Each row, then the grade of its hidden value:
[  45   90  -39  -39  109 -116  -41 -174  142   -4    7    9 -113 -457
  343 -167   15 -309  -91   -9 -189  -80 -203  162  100  -17   40    1
 -135   33  -66   32  -42  269 -195   -9 -189  -70  -66   40 -190  163
 -269 -142  -65   49 -162  110  151  -49 -108  304  -35  -11 -138]
(108)
[ 216  286   69   -7   12  201    1   43   47 -155  135 -104  128 -187
 -255  -51   25 -405  -71 -133 -216 -340 -226 -117 -220 -334 -239   82
  365 -264    6  -79 -328  137 -106  128  123  -48   79   22  142  206
   76 -323  240 -229   98  146   37  119   73  -89    1 -101  -83]
(97)
[  93  210  197    2  -71 -318  155   18  238   49 -173  -66   18 -497
   27 -342 -161 -150  -25   59  279  -44 -116  356  186   13  127  282
 -210   76  -84  -41  -75  -17 -276 -222  -97 -173  -35 -202 -131  317
 -222 -199  -38  421 -155   55  -30   48 -123  270  131  323  -61]
(83)
[ 267 -139  102  254 -177   99  372 -272  -59  -22 -142    2  -30 -258
   31 -193  183   16  149   -2   84 -140   73 -109  -82  235 -151  -36
   43    7  -68   36 -150 -163  -72  190  284 -206  100   81  121   42
  105 -106    8  209  -92   12  237  118  -90 -134   65  -98  102]
(80)
[ 134  -44 -145  189  -15  -62   38 -263 -238  -83   44  -57    7  -21
  205 -462 -109  178 -212 -132   29   88  -68   42   46   43   79 -196
  -27   10 -138 -183  -40 -177 -288  318  156 -357  266  143   19  127
  110  -77  -50  166   83   64  346  -13 -122   77 -132 -198  -61]
(90)
[  82 -112  -34  535   98 -317   42  277   30  141   45 -213  -22   48
  210   33  -43  143  173   95 -243   89  236  -99  -44 -139  263  239
   35 -379  112  119   28  200  175 -160   25  -51   93 -139  114 -423
  -62 -110  305 -185  157 -143 -341  -49 -345  389   83  -69   50]
(80)
[-373  -81   -6 -139   63   53   60  -86 -229  288   96 -125  -77  284
   61  -24  -86 -145 -400 -194   38  172  -50  -71   60 -120  171   14
   91   -4   53  138 -210 -102  131  -91  279   20  -59  224 -312  207
  -15 -146   14  -76  115 -245 -145  100  -84 -292   37   41  -36]
(80)
[-134  115 -211  149 -204 -384   -8  168  -12  307  100  -28  -65 -372
  195  213  527 -240  100  355  250  169  279   -1  -87  130  -29   74
   65 -238  -37 -114  241 -151 -212  -52  -57 -154 -277   80   -7  220
 -319  399  300  -42   23 -294   47  160 -116  359  259  -77 -215]
(80)
[ 399   -3  -16  406 -278 -293   95   78  218   12   16   12   47 -219
  -74 -321 -248  188   61   40  116   15   80 -123  -32  100  191  -44
  -24   18  -42  -48   86  -63 -136   40  121 -402  121   28   12 -150
  108  -91 -101  295  158    2  -19   70 -113  134  175   14   44]
(83)
[ 603 -143   56  441 -172   27  -34   19  149 -153   10  -66  -37 -348
 -138 -228   -4  -97  105  -65 -299  -10   13 -158   49  277 -285  -68
   24 -195   76  -48  141  331  -14   55  -72   74    4  -55  163 -433
  -33   43   98 -198  116   33   30  284  -13   45  106  -54  -21]
(97)
[-104   76 -110 -151   38 -299  -81  -22  247   61   96 -151   -5 -472
  288 -204 -264 -171  -52  151 -101   14  -27   54  142 -219  169  284
 -382   66 -156   59  -75  399 -147  172 -191 -224 -255 -190 -148  173
 -160 -147 -153  -13 -225  -79 -255  -83 -349  367   32   51    7]
(111)
[  37   -6  183 -111 -124 -178   22   23  494  216   -5  -74 -110 -386
  220   70 -157 -385  122  127 -280 -104   73   51   51  297   -9  295
 -371  -61  -93   61  -40  242  138  -50 -147 -249 -333  -91  -15   54
  -82 -221 -118  223  -22   96 -381   23 -171 -152   30  101  141]
(90)
[ 267 -149  218  357 -143  -64  207  -60   49  161  -70 -107  -48 -157
   34 -131  -78 -116  183   47  -82  -48  143  -88   16  220   37  125
  -78 -133   73   68   24  -21   83  -35   37 -194   14 -148  130 -129
   -7 -161  173   39  135  -30 -123  244  -94  -42   50  -71   87]
(97)
[-337   -8 -171  -51 -145 -253  110 -175  -84  183  165  219  -18  118
   75  213 -324 -143 -175   22 -238   48  -48 -147  168  214  300 -247
  110  126  -29  239   57  -63  198   39  138 -249  197  666 -384  142
    7   18 -427   39   92 -143  -31   35  153  -47  179  -57  -46]
(103)
[ 116 -274  -66  583   24 -119  127 -159  -19  -84  -88 -274   21   82
   70 -163  -79  109  197   67  -13  -45  112   -1  -87 -186    9  344
  -51 -263   83  122 -147  141   54  100   99 -148   13 -215  324 -199
  -23 -129  292 -242  -21 -257 -202   40 -401  291  -41 -161   52]
(112)
[-112    7 -259   78   74  -60  -20  -39  -81  -81  322  -21   90 -148
 -229 -112   24  -48 -197  -93  -17  191 -118   43  135  117  -74 -169
  192   51  -87   47  -68 -187 -113  104  151  -13   55  259 -269  261
  -49   95   76   -7   18  -20  254  124   67   22   33   30    4]
(97)
[  66 -113 -209  529  233 -117   45   60 -135   40  142 -135 -142   84
  338  -72   28  -23   75   -5 -193   76  114   60   74 -210  231   73
  -49 -215  155  124  -47  198   -8  -90   24   -8  114 -244   64 -269
  -30  -67  501 -471   -3  -91 -185   15 -226  507  -90 -147   12]
(108)
[ 491  -11  111  374 -147  -19  241   -1  358  -13  -35   47 -113 -351
  -36   34   69 -292  284   47 -141 -211   70 -103 -181  104  -55   98
  101 -126   69  220 -132  113  -10 -100   79 -172  -97  -75   84 -204
   27 -216  263   25  -43   95  -57  118  -28   41  160  -72  247]
(90)
[-134   81 -205  112  -13  -29  290  -39 -194 -170  233   87   70 -104
   36 -187  -10  181 -296  -13  269   51   86  249   30   23  222 -110
  -53   17 -222 -221  -74   19 -197  210  216  -57  246  216 -238  130
  -75    0 -131  102  -90 -106  179  -22 -172  150  -35  184 -155]
(96)
[ 203    4   84   84 -234 -202   62 -184  -16   24  -37  -16  -86 -110
  417 -333  -30   78 -172  -85  -53   19  -31  255 -166   54  179  -89
  -64 -237 -138 -303   53  -71 -346  124   33 -450  227  179   -4   94
 -187 -148  -44  306  256   96  265  -85 -115   86 -134 -158 -205]
(83)
[-201    4  127  -90  -38   77  -65  -85 -272  241 -190  -87  -70    8
   41  -30  165   16 -301  -34    9  105  -83 -134  -79 -108  -22 -120
  242 -166   77  -13  -88 -174 -171 -105  253  -46  -30   67 -104  209
 -163    4  220  -95   23 -153  155   10   49 -109  160  -21 -185]
(80)
[ 255   -1  122  -58 -301  133  191 -363  118 -236 -226  -15    1 -501
 -138 -185  -43 -184  119   47  -37 -255  -78  103   30  141 -442  140
 -133  -38  -97  -24 -160  242 -254  290   37 -142  -71  -91  173  149
  -49  -25  -61 -103 -318  -57   69  127   20  -21  102   30  -37]
(112)
[  46  246  -52  128  -45   97  -23   62 -350 -182 -196   90   75   12
  -40  -97  215  -80 -427   29  179  -52 -106 -313  -35  -12  -69 -218
  309 -126  -33 -287 -157  -60 -203  118  322  -48  214  365  218  150
  112   42 -158   35  -61   64  373    8  -26   -9  271   21 -178]
(90)
[-247  -45  228   59   30  561   59  -59   61  205 -189   43 -101  181
 -126  373  145 -194 -167   31  100 -256  131 -267 -231  272 -187   26
   -5  -95  156  -13 -284    5  240 -167  300   -3 -266  -55   70  -18
   43 -217  141  -70  -83 -107 -224  -44  -51 -585   71  144  -48]
(84)
[ 126  156    1  -10  -68 -229  -31  -72   25  -57 -159  -46  -28 -264
  301 -344 -308    0 -172    4  -73  -70  -72   64   94 -154  149  107
 -247  -69 -144 -169  -85  349 -294  112 -100 -247  104  -87   58  -28
  -67 -152 -228   73  -87    1  -35 -142 -198  379   64   13 -151]
(91)
[  58 -415   -2  421   -5 -104  281 -181   42    3  -20 -208  -74   32
  187  -64  -69   58  140   89 -205   24  168   90  -68  -63   57  327
 -244 -229  -24  126 -186  207  137   62  147   -1 -143 -302  227 -270
  -46  -69  338 -275 -111 -239 -336   95 -347  147  -89  -56  247]
(84)
[ 482  -89   71  386 -268 -123   69  -64  109 -152 -243  -59  -14 -309
  -78 -419 -153  194  155   -6   40   13   21  -76  176  245 -145    3
 -109    7   39    3   27   38 -200   87  122 -284  153 -106  200 -165
  129  -18  -64  118  -70   52   56   81  -74  135  197   43   54]
(84)
[ 152   45 -199  188   82 -220 -181  -69  155   21 -227 -238 -115  -66
  105 -305 -226  127   33 -147  -99  -12  -53  -14   82 -200 -105  232
  -81 -112  -43  114 -228  251 -181  -54   15 -144  -64 -226  166 -223
  161 -107   69  -23  -96 -143 -177 -229 -228  338  113  -58   -3]
(97)
[-293  -40 -252   23  212 -167  102  167  -17  297  228  -42 -127 -240
  214   42  238  -72  -69   97  163  327  106 -204  137 -168  310  -13
   26  243   57  439 -197 -192  -55 -132  285  -74 -249  -26 -476  242
  -29   -3  272  -32 -289 -109  -43  -46 -211  233  235   62  315]
(90)
[-154   54 -284   75 -172 -398  -18  121  -88  337  115  -12  -23 -355
  230  150  426 -116   37  348  155  226  270 -116   13  183  -78  -21
  -42 -105 -101 -165  273 -167 -158   70  -36 -100 -295   75  -27  139
 -145  497  178  -42  -57 -308    4  167 -120  300  248  -89 -116]
(112)
[  51  316  219 -126  -30  244  302 -106  -11  111  -88   34  134 -117
 -190  123  -98 -240  -54 -112 -117 -571  -39   31 -196  -13 -309  110
  130 -189 -101 -291 -117  254  198   16  -21  250   88   77   22 -120
  133 -233 -117    8   15 -154 -251  121   42 -312  -13  118 -322]
(111)
[ 113   36  -17  102  -50  179   95  -11  174 -338  -12  -70  -21 -500
   -3 -245  157 -361   62  144  205 -138 -100 -174  145 -110  -51  194
 -160  180   22  205 -462  175 -231  259  307 -336 -101 -155  193  510
   41 -289  -17 -107 -419  256   87   33 -236  132  148  118  192]
(80)
[ 204   62 -197  381 -113 -114  117  214    6 -161  252  114  141  -58
 -219  -54 -100   35 -139   47   30   50  106 -191   60  237   66 -166
   91  -15  -71 -155   54    8   64  131  187  -61  171  285   -4 -176
  198   83 -149   51   92   13    3  167  -53    6  170  101   68]
(112)
[   2  426  -81  -35   45  138  149  246   62  -90  335  105  216 -281
 -346  207   58 -233    7 -112 -176 -393  -91   -9  -27  -35 -240  -89
  361 -113  -21 -133  -33  257  177   21   31  277  274  346 -252   10
   70 -116 -124 -152   48   16 -120   93  133  -50   78  203 -356]
(96)
[-408  -17 -263   61  221   -3 -234    3  -44  336  229 -109    5   61
  -71   85  -45   71 -193    5   -8  135    5  -76   19  -73   18 -104
   38   32   54   34   48 -111   30  -89   45   14 -228  -94 -296   90
  -50  102  300 -227   24 -293 -175   -6  -42   29  -20    8 -179]
(111)
[  28  134 -110  131  -25  -21   28  150 -215  -46   23  101   -4  -54
   22  -27  222  -52 -414   26  147  159   27 -209  -55   62   95 -222
  236 -104  -60 -164  -65  -72 -170    9  257    2   57  331  -75   23
  -26   97  -28   83   -6   -7  297   31  -63   17  251   52  -24]
(96)
[ 205 -306 -128  546  177 -236  160  -79   22   -2  -34 -287  -86  133
  166  -75 -115  125  229 -114 -334  103  158  150   26  -63  -79  361
  -51 -353   66  230 -113  251  176 -104  -34  165   -4 -212  150 -591
   27  -37  414 -273  -19 -276 -337    0 -345  329  -54 -145  238]
(112)
[  36   97  -16  -83  -22   84   26 -104 -181    4  -10  -93  -19   91
   73 -197  -48   55 -461 -189   55   60   47   83 -213  -43  -45    0
   45 -280 -212 -339 -166   54 -239  151  114  -47   -6  103  -18  -80
  -12  -81   29  127  129 -146  140  -65 -162 -175  -45  -54  -97]
(97)
[ 160   72  -93  -27 -177 -299 -138  -52  475 -253   31 -101   22 -562
   87 -361 -327 -163  160   85 -234 -102 -154  221  362  244 -142  210
 -466   99 -205  -56  -59  312 -174  275 -115 -436  -15  -73  175  298
   56 -121 -360  166 -167  283 -150  -48 -133  204  -21  161   -2]
(90)
[  52 -182   37 -153 -126 -202  -50 -235  254 -187   44 -249   -2 -600
   48 -519 -266 -203  -19  105  -48  222 -179  284  367   45  -87  301
 -508  171 -143  116 -171   88 -366  298  -39 -371 -291 -370   -2  552
 -183  -84   55   -3 -324  125  -22  161 -176  156  -49  121  269]
(112)
[  47 -166  138  220   29  193    2 -428  127  337   51   38   55 -228
 -281  -18 -270   29   44   15 -182 -199  -16  -50 -150  443 -190 -240
  -40   75  -47  -85  256 -170   87   12 -202  -87 -192 -169 -179 -123
 -117  -35  180  138  161 -166   72  227  183 -299 -173 -128 -180]
(96)
[ 112 -108 -311  262 -252 -293  -70 -130  128  121  106  115  -72 -359
   23   86  343 -239  -32  232    1  126   72    1  -68  437 -282 -175
  -45  -89 -178 -254  270  -71 -177   27 -101   13 -378  145   99  -15
 -210  570  135   -7   21 -230  190  290   82  171  149  -91 -136]
(91)
[ 139   34   37   95 -105 -183 -162  -15  173  100 -197 -185  -95  -87
  214 -215 -254  -23   21  -20 -203  -74    2  -85   42  -46    4  193
 -177 -180  -15  -25  -84  251  -78   31  -12 -332  -27 -136  226 -102
   87 -190  -63   11   73  -12 -250 -117 -192  113   68  -72  -73]
(80)
[ -98  -16 -203   46  -33  -91  -34  123   36  108  193  -17   16 -323
  106  161  394 -160  -60  147   28  178  216 -184   26  444 -239  -35
  -24  -76 -117 -119  134    8   79  151  -14   34 -243  340 -116   13
 -107  267 -146  152  -24 -116   93   80 -231  -87  154   -2  -34]
(96)
[-169  -49 -190   12 -211 -215  243 -284  -89  246  -12  129 -164   84
   41    5 -145 -138 -146  -69  105   57  -13   41  126   74  159 -111
   51  153  -38  224  -46 -100   -3  -95  222  -96   -6  337 -288  106
   42  113 -129  -10  -37 -352  -69  153  125    1  210   18  -54]
(90)
[-178   64   15  118 -203 -217  337   71  -15  200   85  167  -55  -65
   59  261   10 -333  106   74   59  -34  100 -129  209  238  270  -12
  166   84  157  370   32  -44  291 -171  177 -148  221  587 -342  165
  -63  -88 -318   75   45 -119 -139  169   30    2  327  105  -59]
(90)
[-133  122 -391   69   24 -266 -111  -15 -185    3  250  -40   88 -134
  223 -238  199   53 -317   33  173  175  -13  114  -20   22   -4 -145
  -26  -71 -276 -447   55 -183 -334  251   31 -169   27  215  -14  272
  -67  250  -25  174   94  -69  308  -17 -172  262  -78  -92 -251]
(91)
[  71   80   15  396 -220 -249  139  292 -147  -35   55  -25  114   17
  -73 -108 -129   56   62  113  147   99  174 -101  281  193  199   32
   34  -95  147  -30  124 -109   64   18  195 -291  399  193   81   48
  114  -13 -100  -17  152    3 -152  183  -83  149  231  128  -70]
(112)
[ 425 -106  108  294 -226  -38  202 -288  170   90  -69   91 -114 -323
  -66 -126  -80 -147  131   22 -123 -118  -25   32 -147  146  -59 -107
   37  -40   11   79   32  -64 -208  -54    8 -196  -94 -164   -9 -117
  -81  -29  339  -17    2  -42  112  232  178   58   64 -142   99]
(84)
[-366  -56  -44  -32   97  167  121 -240 -207  225    1  -50  -37  227
 -173   69 -123  -39 -223 -130  219  109   14  -44   38   19   11    0
  154   93  107  286 -227 -292   29  -77  261  -87  -72  130 -345  216
   20 -104  165  -38  -81 -312  -23   31    4 -250   92    2   64]
(103)
[  98  443  -75   26   62   19 -196  234   71  -18   70 -117  304 -121
 -353  -11  -48   11   43 -205 -389 -524 -304 -285 -127 -313 -406  -64
  522 -244   -8 -258  -67  233  195   52   81  165  347  288  128  -61
  304 -186 -204 -100  246   46 -166  -61   83  -46   78   25 -536]
(80)
[-395  -59 -165    4  113 -141  -73  187 -123  431  290 -187   35  178
    3   15   59   18 -237  -44  224  377  112 -254    8  -80  201    8
  144   60   72  160 -108 -460   75  -88  287 -197 -181  137 -368  283
   45  -20  208  114  185 -217 -124   44 -183 -172  110  -36  127]
(91)
[ 167  421   42  -20   51  359   34   50  -53  -46  120   82  149 -118
 -125  -45  -13 -171  -86 -190 -192 -549 -203 -237 -168 -179 -189 -238
  313  -61   21 -271 -168  113   16  170  168  -72  357  176   28   88
  319 -360  -82  -91  119  230   30  -15  132 -205  -66  -47 -350]
(111)
[ -72  -91 -297   60  -93 -153  -15 -159 -180   97   55  -62  -83 -136
   69 -103  266  -86 -258   45  227  312   77  -55  -17   65 -120  -61
   66  -45 -117  -31    0 -129 -264  132  119  -26 -277  175 -103  127
 -131  337  136  -41  -85 -337  240  147 -128   99  178 -119   -5]
(96)
[-113  -34   84  159   91   66   66 -217  -64  386   57  -22   89    6
 -193  -30 -162   22 -144    5   51  -68   32 -107 -152  242   13 -138
   68   30  -85 -133   70 -381   72  -39   16 -121 -122  -58 -132   54
   20  -78  182  278  201 -156   63  173   55 -300  -82  -82  -68]
(80)
[  81   -7  -46 -162  -50 -309  -25 -173  175 -106   71  -83    1 -438
  313 -189 -240 -268 -133   55 -256  126  -22  106   87  134   -6  219
 -300  -91 -266  -26  -68  313 -196  286 -280 -253 -162  141  -91   66
 -244  -74 -292  221  -93   28   81  -54 -277  213    5 -124  156]
(91)
[-204  -73 -147  -49 -318 -125  301  -25   55   75  126  259 -124   10
   22  239 -142 -241 -111   59  -18   85  130 -164  264  395  177 -116
 -104  214  -25  272  -93   68  226   16  330 -145   26  541 -285   73
  131   91 -457   -5 -120 -140 -221  128   82 -193  330  190  163]
(84)
[-110   19  -62  208 -181 -149  333 -198 -216   50  -51  109  125 -119
 -234  -50   -5   45  -76  136  360   -5   50   27   56  198   14  -74
  122   90  -90  -45   29 -318  -91   48  197  -88  112  228  -94  220
  -40  174  -65  176  -97 -276  181  223   49   58  213   95  -95]
(84)
[-221   25 -229  323  -63 -161  215  252  -35   75  252  215   46  -77
 -140  115  -19  287 -152  143  227  112  150  -59   67   23  412 -250
   90  128   19   52   91  -12   34 -170  307   42  165  192 -419  -83
  -92  143  -40  -70  -73 -228  -99    9  -18  267  264  334 -143]
(83)
[  99  185  -74  232    2 -325   76  171  274  -17  -13  167  -33 -505
 -122   41  -60 -277   23  180   93   56  -15   52  297  306  111   20
  -32  146    7  199   83  118  -59 -302 -127   35  -85   98 -248    6
 -184   79  -99  188 -242   27   16  105   28  373  372  306   63]
(90)
[-241   50 -181  -18    6 -389   71  -90 -190  247  146 -152  117 -103
  323 -304  101  256 -154   26  199  160   14  138  -96 -127  192  -14
    4  -40 -265 -266   -9 -462 -276  201  147 -388  111  147 -131  418
  -47   17   18  441  147  -88  230 -110 -251  179 -111 -141 -140]
(91)
[ -45  293  231  103   28  -58  255  180  -74  348 -240  198  -48 -167
  -90  306   72 -269    1  113  -82 -242    2 -194   63  113   99  -89
  269  -47  121  100  -22  -52  159 -490  110  208   93   45 -110  -78
   16  -52  126   17  -92  -31 -133  130  259   54  382  222  -88]
(80)
[-307  -85   92   34   28  105   19 -167 -165  257   -3  -54  -61  201
 -151   26  -69 -126 -358  -89  166  144  -65  -24  -59    0  159  -52
  199  -41  107  148 -135 -265  -14 -205  219  -78 -104  126 -284  255
 -210 -122  213   -2  127 -236   71  126   49 -245   78   33  -75]
(97)
[ 138  261   99 -135   76  179 -168  217  -29  -81  211 -136  153  -99
  -26 -111   -9 -347 -160 -171 -421 -187 -278 -347  -39 -262 -151  -62
  295 -163   81  -99 -288   23   12  204  207 -193  205  158   95  299
  252 -388   56 -160  186  407    0   42   37 -237  -34 -137   15]
(84)
[-142  197 -199   -3  199  131 -401  185  168  -55  332 -321  351 -210
 -310  -12   79   86  189 -127 -475 -378 -312 -415 -180 -444 -428    2
  467 -181   40  -19 -203  116  182  317  177 -110  170  165   77  274
  206 -287  -13 -245  201  129 -108 -189 -110  -60  -98 -156 -378]
(97)
[ 246  -16  -85  454  -22  104    6 -168  -41 -101  -18  -11  156   29
 -354 -264 -225  228  -74 -131  115 -134  -58 -161  -58  161 -167 -169
  172   15    9 -137   22 -101  -19  116  110 -113  195  112   60 -190
  178  -62  -69  128  135 -108  152   87  -26  -84   22  -50 -162]
(84)
[  94   95 -100  143  -87  197   33  -23   -2 -117  204   82   97  -87
 -420   -4 -118  -21 -225  -66    1  -80    3  -47 -105  136 -160 -190
  177  -89  -77 -168  -26   62  -85  123  127   29   26  112  -99  -73
   28   36   80 -135   69 -113   74  154  134 -166   60   75 -125]
(80)
[ 143 -176  -11  272   77   -1  118 -371  219  176  216 -167  112  -32
 -128 -197 -321   33  170 -160 -171 -173   -7  117 -161  233 -158   75
  -60   -7 -120  -23    3 -233  155  176  -92 -265  -52  -52  -60  -53
  138 -261  136  308  260  -67  -68  121 -113 -290 -337 -235   69]
(103)
[-126  103 -344  210   97 -401 -255  386  139  199  355  -46   39 -247
   17  -38  -81  118  -31  106 -104  265   61 -213  203  -19  279 -136
   35   66    7  110  161   10  -21  -89   14 -157  -11   59 -308   -6
  -18  108   28  -31   97  -30 -126  -50  -96  398  201   73  -51]
(97)
[ 135  181 -165   63  -38  -96  129  -31 -278   83  132  -18  116 -123
   65 -316   74   -2 -257  -30  240   48   25 -254  -91  -91   67 -173
  170   52 -185 -237  -72 -308 -240  316  220 -264  107  212  -26  201
  247  -19  -46  264   82  -16  305  116 -130  -21   77 -195   25]
(90)
